Below is a small trained network, with its code and all its weights. Each question gives an input and a target symbol and asks what happens when units are switched off, that is, made to give their printed mean instead of their output.

import numpy as np


def w(rows, s, z=0):
    codes = np.array(rows[::2]) - 128.0
    scale = np.full(codes.shape[1], s)
    scale[-1] = z or s
    return codes * scale


def f(y):
    return y / 2 * (1 + np.tanh(0.7978845608 * (y + 0.044715 * y**3)))


def softmax(a):
    e = np.exp(a - a.max(-1, keepdims=True))
    return e / e.sum(-1, keepdims=True)


def log_softmax(a):
    a = a - a.max(-1, keepdims=True)
    return a - np.log(np.exp(a).sum(-1, keepdims=True))


def net(x, mask):
    ids = ['ΓΛΞβδζημσω'.index(c) for c in x.split()]
    T = len(ids)
    res = E[ids] + P[:T]
    u = 0
    for l in range(2):
        r = res
        for j in range(3):
            rows = slice(3 * j, 3 * j + 3)
            q, k, v = (r @ M[l][rows].T for M in (Q, K, V))
            z = softmax(np.where(np.tri(T) > 0, q @ k.T / 3**0.5, -1e9)) @ v
            o = O[l][rows]
            res = res + np.where(mask[u + j], z, o[:, -1]) @ o[:, :-1]
        u += 3
        y = f(res @ A[l][:, :-1].T + A[l][:, -1])
        res = res + np.where(mask[u : u + 4], y, B[l][:, -1]) @ B[l][:, :-1]
        u += 4
    return log_softmax(res[-1] @ U[:, :-1].T + U[:, -1])


Q, K, V, O, A, B = {}, {}, {}, {}, {}, {}
E = w([
[101,16,133,136,207,83,39],'Γ',
[143,165,192,50,62,79,130],'Λ',
[134,14,188,57,62,153,135],'Ξ',
[18,117,132,26,73,149,92],'β',
[2,114,66,133,74,67,66],'δ',
[204,83,193,209,83,89,158],'ζ',
[96,129,87,143,44,150,233],'η',
[122,146,76,80,185,49,179],'μ',
[150,39,45,45,175,106,202],'σ',
[159,143,22,142,125,188,109],'ω',
],0.013)
P = w([
[70,126,249,148,195,151,134],'0',
[98,97,184,112,158,126,137],'1',
[155,103,131,102,108,110,137],'2',
[193,101,87,92,69,87,129],'3',
[217,85,37,94,18,79,117],'4',
[242,87,13,88,2,63,104],'5',
],0.0077)
Q[0] = w([
[172,186,144,61,47,130,137],'L0H1',
[112,82,78,100,77,98,118],'L0H1',
[148,117,176,31,146,55,170],'L0H1',
[122,126,64,12,181,162,175],'L0H2',
[116,64,70,80,67,121,174],'L0H2',
[119,52,127,85,118,128,114],'L0H2',
[99,63,124,142,166,112,128],'L0H3',
[75,100,96,133,61,76,91],'L0H3',
[98,207,190,159,170,152,167],'L0H3',
],0.011)
K[0] = w([
[231,90,53,107,75,74,133],'L0H1',
[148,76,99,172,110,119,77],'L0H1',
[178,115,71,68,206,73,160],'L0H1',
[75,195,2,76,83,97,87],'L0H2',
[157,147,48,151,131,68,120],'L0H2',
[183,113,37,114,45,115,132],'L0H2',
[181,159,136,94,75,173,136],'L0H3',
[212,119,98,155,141,106,109],'L0H3',
[49,59,179,155,140,182,144],'L0H3',
],0.011)
V[0] = w([
[127,143,117,89,228,87,130],'L0H1',
[100,99,154,123,69,116,223],'L0H1',
[123,142,104,65,118,168,160],'L0H1',
[179,240,160,3,228,123,103],'L0H2',
[212,200,224,47,179,232,205],'L0H2',
[81,128,120,186,131,135,167],'L0H2',
[184,139,146,89,60,164,44],'L0H3',
[119,116,178,37,89,39,212],'L0H3',
[134,120,132,32,135,106,100],'L0H3',
],0.0051)
O[0] = w([
[100,129,88,201,66,146,154,149],'L0H1',
[113,140,97,163,94,119,45,176],'L0H1',
[73,83,138,189,139,108,98,121],'L0H1',
[59,77,86,140,115,113,124,43],'L0H2',
[20,61,59,128,102,214,122,2],'L0H2',
[124,151,125,100,138,150,138,102],'L0H2',
[161,117,64,86,129,193,129,117],'L0H3',
[61,93,124,253,107,129,182,245],'L0H3',
[112,110,90,192,84,114,141,180],'L0H3',
],0.0059,0.0033)
A[0] = w([
[109,208,108,156,72,242,111,254],'L0N1',
[165,75,118,65,164,90,250,95],'L0N2',
[113,191,138,89,181,83,209,105],'L0N3',
[129,157,37,232,254,139,62,140],'L0N4',
],0.0067,0.0059)
B[0] = w([
[162,57,132,96,192,34,206,252],'L0N1',
[118,164,84,199,83,154,1,216],'L0N2',
[218,125,95,175,100,136,113,112],'L0N3',
[155,74,153,96,165,94,186,189],'L0N4',
],0.0079,0.0021)
Q[1] = w([
[172,123,67,132,154,232,115],'L1H1',
[91,195,40,142,188,92,105],'L1H1',
[174,48,110,103,133,20,70],'L1H1',
[94,108,59,77,145,9,188],'L1H2',
[244,76,145,142,182,58,162],'L1H2',
[99,131,54,166,254,237,48],'L1H2',
[128,113,52,102,79,176,83],'L1H3',
[113,62,162,129,108,19,171],'L1H3',
[124,253,149,71,126,203,201],'L1H3',
],0.0081)
K[1] = w([
[94,155,165,88,133,56,57],'L1H1',
[143,53,208,109,130,118,102],'L1H1',
[193,153,66,88,1,152,186],'L1H1',
[208,42,145,147,41,149,61],'L1H2',
[117,109,80,50,46,59,86],'L1H2',
[38,230,240,109,130,211,174],'L1H2',
[191,107,130,115,127,127,166],'L1H3',
[73,243,44,148,188,122,84],'L1H3',
[115,79,193,158,190,155,97],'L1H3',
],0.009)
V[1] = w([
[56,210,13,72,139,90,128],'L1H1',
[58,158,168,58,65,138,71],'L1H1',
[126,187,130,103,1,153,238],'L1H1',
[163,115,71,190,229,114,136],'L1H2',
[132,58,83,99,156,171,32],'L1H2',
[135,148,81,195,50,153,53],'L1H2',
[186,160,54,125,120,118,173],'L1H3',
[116,160,92,96,66,123,157],'L1H3',
[126,152,32,133,169,68,135],'L1H3',
],0.0089)
O[1] = w([
[119,171,77,144,181,2,100,3],'L1H1',
[132,71,175,122,80,33,136,16],'L1H1',
[85,122,124,40,179,106,190,190],'L1H1',
[85,156,52,140,182,65,100,186],'L1H2',
[122,40,78,139,116,140,12,157],'L1H2',
[153,56,193,187,220,171,127,54],'L1H2',
[52,165,139,134,56,170,168,132],'L1H3',
[91,156,191,106,112,107,198,133],'L1H3',
[76,171,184,161,88,165,97,253],'L1H3',
],0.0086,0.0035)
A[1] = w([
[157,177,13,70,108,197,64,1],'L1N1',
[115,172,154,139,111,255,132,141],'L1N2',
[88,173,170,146,236,86,134,44],'L1N3',
[104,132,100,246,122,193,93,88],'L1N4',
],0.0061,0.0053)
B[1] = w([
[87,186,243,106,123,90,175,240],'L1N1',
[68,192,125,106,196,130,59,210],'L1N2',
[65,104,213,185,94,158,163,123],'L1N3',
[174,75,96,88,253,98,112,252],'L1N4',
],0.0063,0.0024)
U = w([
[177,159,12,89,75,154,73,208],'Γ',
[146,68,89,124,89,130,224,2],'Λ',
[152,103,178,96,72,215,120,74],'Ξ',
[189,121,173,118,61,44,139,7],'β',
[255,188,197,138,146,118,107,158],'δ',
[161,174,115,29,195,190,145,242],'ζ',
[86,112,157,22,178,101,144,18],'η',
[78,118,110,224,120,155,144,199],'μ',
[131,78,147,77,194,94,88,111],'σ',
[79,217,189,145,102,122,69,220],'ω',
],0.0074,0.0031)

Each question gives the input, a string of symbols that net reads in full, and the target symbol t.
The units are the heads (3 rows each of Q, K, V and O) and the neurons (one row each of A and B). Each row of codes is followed by its name. A weight is (code - 128) times the scale printed after its matrix; where a second scale follows, it is the last column's (O, A, B and U).
mask holds one flag per unit, layer by layer, with each layer's heads first. A switched-off unit (its flag False) gives its mean, the last column of its rows in O or B, instead of its output. The means were averaged over made-up inputs and are rounded, as every weight is.
A unit's drop is (log p(t) with every unit on - log p(t) with that unit switched off) / (log p(t) with every unit on - log p(t) with every unit switched off).
The circuit of an input: a set's keep is (log p(t) with only the set's units on - log p(t) with every unit switched off) / (log p(t) with every unit on - log p(t) with every unit switched off). Starting from the 12 units with the biggest drops (on a tie, the unit counted first), units are removed one at a time, each time the one whose removal leaves the highest keep (on an exact tie, the one counted first), for as long as the keep stays at least 0.8.
units of the circuit, in order: the units of the circuit, biggest drop first
k most important neurons: the k neurons with the biggest drops, biggest first
k most important neurons of layer l: the k neurons of layer l with the biggest drops, biggest first
which heads matter: for each layer, one digit per head in row order, 1 if its drop is at least 0.15 and else 0, layers parted by /
drop when u is switched off: that unit's drop, to one decimal
input Γ Γ Ξ ζ δ Λ, target δ: which heads matter => 010 / 010
input η η Γ, target η: units of the circuit, in order => L1H1
input Γ β μ δ δ, target ω: which heads matter => 010 / 001
input σ η δ Γ μ, target μ: 2 most important neurons => L0N2; L0N3
input δ Γ η η η, target ζ: units of the circuit, in order => L1H1; L0N1
input ω δ Γ Γ, target Γ: which heads matter => 000 / 110
input μ Γ Γ Γ Ξ Γ, target Ξ: which heads matter => 000 / 110
input σ σ ω δ β Γ, target β: units of the circuit, in order => L1H1; L0H3; L1H3
input ω Γ ζ, target Γ: which heads matter => 000 / 010
input ζ Γ σ β μ Γ, target μ: which heads matter => 001 / 011
input ζ δ Ξ Ξ, target Ξ: units of the circuit, in order => L1H2; L1H1
input Γ β ζ δ μ Λ, target ω: units of the circuit, in order => L1H3; L0H2; L0N2
input β Γ Λ σ Γ, target μ: units of the circuit, in order => L1H3; L0H3
input Λ η ω μ ω ζ, target ω: which heads matter => 000 / 001
input Ξ δ Γ δ, target β: units of the circuit, in order => L1H1; L0H2
input μ δ β Ξ ζ, target Ξ: units of the circuit, in order => L1H1
input η ω ω δ δ ω, target δ: units of the circuit, in order => L0H2; L1H2
input Γ ω Γ δ Λ δ, target β: which heads matter => 010 / 100
input η ζ Ξ Ξ β, target Ξ: units of the circuit, in order => L1H2; L0N1
input μ Ξ ω μ δ Ξ, target δ: units of the circuit, in order => L0H2
input μ Γ β, target Γ: 2 most important neurons of layer 0 => L0N4; L0N3
input ω β Γ μ, target Γ: 2 most important neurons => L1N4; L1N1
input Ξ Ξ ζ ω ω μ, target ω: 2 most important neurons => L0N1; L1N1
input σ σ ζ Λ ζ ω, target ζ: 2 most important neurons => L1N1; L0N2
input Λ β η σ δ, target μ: 2 most important neurons => L0N2; L0N1
input η σ σ μ, target μ: drop when L1H2 is switched off => 0.2
input β Γ β Γ β Γ, target β: units of the circuit, in order => L1H1
